[[  88  540 -226  -26 -535 -127 -340 -150  -51]
 [ -70  104 -120  116   99  127  174  130   60]
 [ 258  104  193  143  133 -304  231  120 -359]
 [-298 -189 -180  423  116  587  140  150  -64]
 [  40  251  187 -123 -487  -21 -301 -184 -117]
 [  14 -348  -53  446  -26  -29  -59 -222 -161]
 [-172  -13 -119  350   25  377  375   16   97]
 [-389   36 -188  524   91  193  378  404 -196]
 [  51  666 -224  105 -446  -73 -472  -91 -131]
 [  39  129  348 -623 -460 -223   17 -217  -56]] yields -56

[[ -1 -11  15 -10   4   0  -7   4  -3  -9   9  -3   1  -3]
 [  6 -12  23 -11 -24  16 -11 -24 -24  31  21   1  -1 -12]
 [  6   3 -10   6   3  10   3   3  -3   4  10   4 -17  10]
 [ -6   2   1   4  -3  -1  -3  -3   7  17  -7  -7  14  -7]
 [  4   0  -1   2  19   1  -2  19  -1  -3  -8 -10  -4   6]
 [ -6   3   2   5   5  -3   6   5   3  -6 -12  -7  -7  -4]
 [  9  -5 -21  -4  -3   5  -5  -3  10   5  11   4  -6   3]
 [-14   8  -6  11  -1  -2   7  -1   1   1 -11  -2   2  -6]
 [  5 -15  27 -14 -27  21  -7 -27  -7  15  18   4   7 -13]
 [ -5 -17   7 -16 -16  18  -4 -16 -24  21  15  10   8 -18]
 [  6  -3   9  -1   8  -6  -6   8   9  -9   0  -9   6   4]] yields 4

[[4 5 2 3 4 5 4 4 3 8]
 [5 4 5 5 5 4 4 5 5 4]
 [4 5 4 4 3 5 4 5 3 4]
 [5 4 4 5 6 4 6 3 6 7]
 [4 4 3 5 5 4 5 3 5 8]
 [4 5 4 3 3 5 3 5 2 4]] yields 4

[[6 6 5 4 5 4 4 4 4 3 3 3 3 2]
 [4 4 4 3 4 3 4 3 3 4 4 4 4 5]
 [6 6 5 5 5 5 4 4 4 4 3 4 3 3]
 [3 4 3 4 4 4 5 5 5 5 5 5 5 5]
 [4 5 4 5 5 4 5 5 4 5 4 4 4 5]
 [5 4 5 5 5 5 5 5 5 5 4 4 5 4]
 [2 2 3 3 3 4 4 4 5 5 5 6 6 6]
 [5 5 5 5 6 5 5 5 5 5 5 4 4 5]
 [5 5 5 5 5 5 5 4 5 4 4 4 5 5]
 [7 6 6 6 5 5 5 4 4 4 4 3 3 3]
 [4 4 4 4 5 5 5 5 5 5 5 5 5 6]
 [4 4 4 4 5 5 5 5 5 6 6 5 6 6]] yields 6

[[ 103  492  558 -214 -160  315   29 -323  364 -277   17 -147]
 [ 258  198    3  120 -282   85  368   22   28 -385  605  189]
 [-428 -133  226 -661   27  418  176 -611 -105 -223  -87  250]
 [ 350  -59 -330  593 -200 -608 -384  462 -101   93  -10 -386]
 [-619  -42 -407 -587  245  -83   65 -520   19  -82 -400 -357]
 [-213 -395 -281 -438 -111  192  432 -240 -378 -348  440  567]] yields 567

[[355 286 295 271 367 378 371 328 377]
 [355 286 295 271 240 344 267 328 354]
 [355 286 295 271 621 378 345 378 400]
 [355 286 295 458 367 448 345 278 493]
 [716 531 641 924 557 378 189 328 377]
 [355 286 295 271 621 378 345 378 400]
 [355 286 344 364 367 413 345 261 330]] yields 330

[[6481 5607 4639 5557 4189 4322 3658 6450 5072 3971 5662 6763]
 [3815 8424 5460 6862 3766 5355 3747 5313 3918 2183 5458 5511]
 [6176 5418 3364 6304 1613 6667 4947 5413 6042 3805 6465 5521]
 [3743 7927 5562 7453 5463 5726 4227 4957 3951 2631 5361 6230]
 [3749 6909 5554 7578 7138 6185 5038 4792 4144 3515 5272 6687]
 [5713 5669 3189 4734 1677 7703 5465 6218 5606 6860 6610 6163]
 [6112 5510 3250 5209 1563 7326 5283 5969 5950 4976 6526 5733]] yields 5733
---
[  2  18 -10   9 -28 -31  21] yields 2, 21

[[-36  22  29   8  11  19]
 [ 17  25 -19 -23  21 -27]
 [  5 -39  10  24 -21   7]] yields -36, 7

[[  9 -15 -10 -38   6  -8]
 [ 24 -22  -8  -3  13 -10]] yields 9, -10

[[ 26 -35 -20  11]
 [-15   1 -16   8]
 [  6  -3  -7 -31]] yields 26, -31

[[ -6  19 -13  13]
 [ -2   1   0  -6]
 [ 18  17 -10  31]] yields -6, 31

[[  9   2  10  -2   2]
 [  0   0 -37   4  -8]] yields 9, -8

[[  9  11  -4 -34]
 [ 15 -13   2  21]
 [  8  13  -4 -35]] yields 9, -35

[  9  -7 -22  32  27   9] yields 9, 9

[-15  37 -17  24] yields -15, 24
---
Input:
[[  5  36  -4  -7   2  19]
 [-31 -33  -3  11 -25 -34]]
Output: -3

Input:
[[  9 -32   2  15 -13  13]
 [  5   2 -10  -4  -4   2]
 [-10  11  -4   3  25  -5]]
Output: -10

Input:
[[ 16  28  23 -10  30]
 [-31  -1  22 -11   6]
 [-24  -4  21  15 -12]]
Output: 22

Input:
[[-39  28  37 -30  27 -10   7]
 [-37  -2  24 -40  -6 -24  32]]
Output: 24

Input:
[[-33 -29 -34  10 -14 -32   5]
 [  4  -3  -2 -14  11  -5  -6]
 [  1   2   4  22  -1   7  -7]]
Output: -2

Input:
[[ 31  29  35 -24]
 [-12 -20 -20 -15]
 [-27 -11 -20  18]]
Output: -20

Input:
[[-29  -5 -16  19 -37]
 [ 32 -38  29 -35  24]]
Output: 29
---
[6, -8, 24, 1, -11, 33, -29] gives -11
[[3, -5, 10, 9, 8, 0], [9, 4, 8, 12, 10, -2], [5, 13, -35, -26, -32, 23]] gives 9
[-18, -29, 17, -21, 12] gives 17
[40, -25, 0, 26] gives -25
[5, 37, 3, -7] gives 37
[-20, 36, 16, -5] gives 36
---
[[-36 -12  29   1 -13]
 [-40 -14  14  -1 -10]
 [ 40  14 -16   6  18]] -> 40, 29

[[ 18   5 -33 -32  32  -7  -5]
 [ -8 -10  -5   3  11   9 -10]] -> 32, 18

[ -4 -31  -7  24  13  -9   3] -> 24, 13

[[-31  28  36  25 -13   2]
 [-23 -24  27   4 -41 -31]] -> 36, 28

[-10  38   3  34  36] -> 38, 36

[[-12 -24 -31 -12  22  20]
 [-29   1  25  10 -26 -22]
 [ 17 -11  34   2  -9 -33]] -> 34, 25

[ 21   7  24  20  16 -36] -> 24, 21

[[-30  22  10 -33 -23 -29  -1]
 [-14  14   0 -34 -24 -38  10]] -> 22, 14
---
[-32  -5   2  12  19  40] Answer: 2
[ 10  -4 -22   8  30] Answer: -22
[ 16  27 -37  13  32  -7 -28] Answer: -37
[ -6 -23   9 -13  -3   5 -34] Answer: 9
[ -9   2 -25 -29] Answer: -25
[ 10   9 -30  35  20 -18] Answer: -30
[-31  13  -2  38 -15 -20  17] Answer: -2
---
array([[-933,  470, -946, -199, -804],
       [-880, -659,  803,  191,   83],
       [-921, -639,    9, -570, -675]]) => -199

array([[89, 61, 15, 38, 33, 57, 41],
       [41, 61, 87,  4, 78, 51, 26],
       [40, 41, 67,  0, 69, 79, 36]]) => 57

array([[6509, 6704, 3104, 3918, 3509, 3846],
       [6342, 1557, 2101, 7998, 8865, 1494],
       [6083, 7596, 2144, 7454, 2479, 3544]]) => 3509

array([[7, 4, 5, 2, 2, 4, 5],
       [3, 5, 5, 7, 5, 6, 7],
       [5, 4, 5, 3, 7, 4, 2]]) => 4

array([[ 52,  29,  73, 157, 110,  88],
       [ 28,  60, 107,  97,  94,  48],
       [152,  24,  40, 151, 192,  27]]) => 110

array([[707, 836, 559, 607],
       [645, 950, 678, 619],
       [436, 110, 496, 531]]) => 559
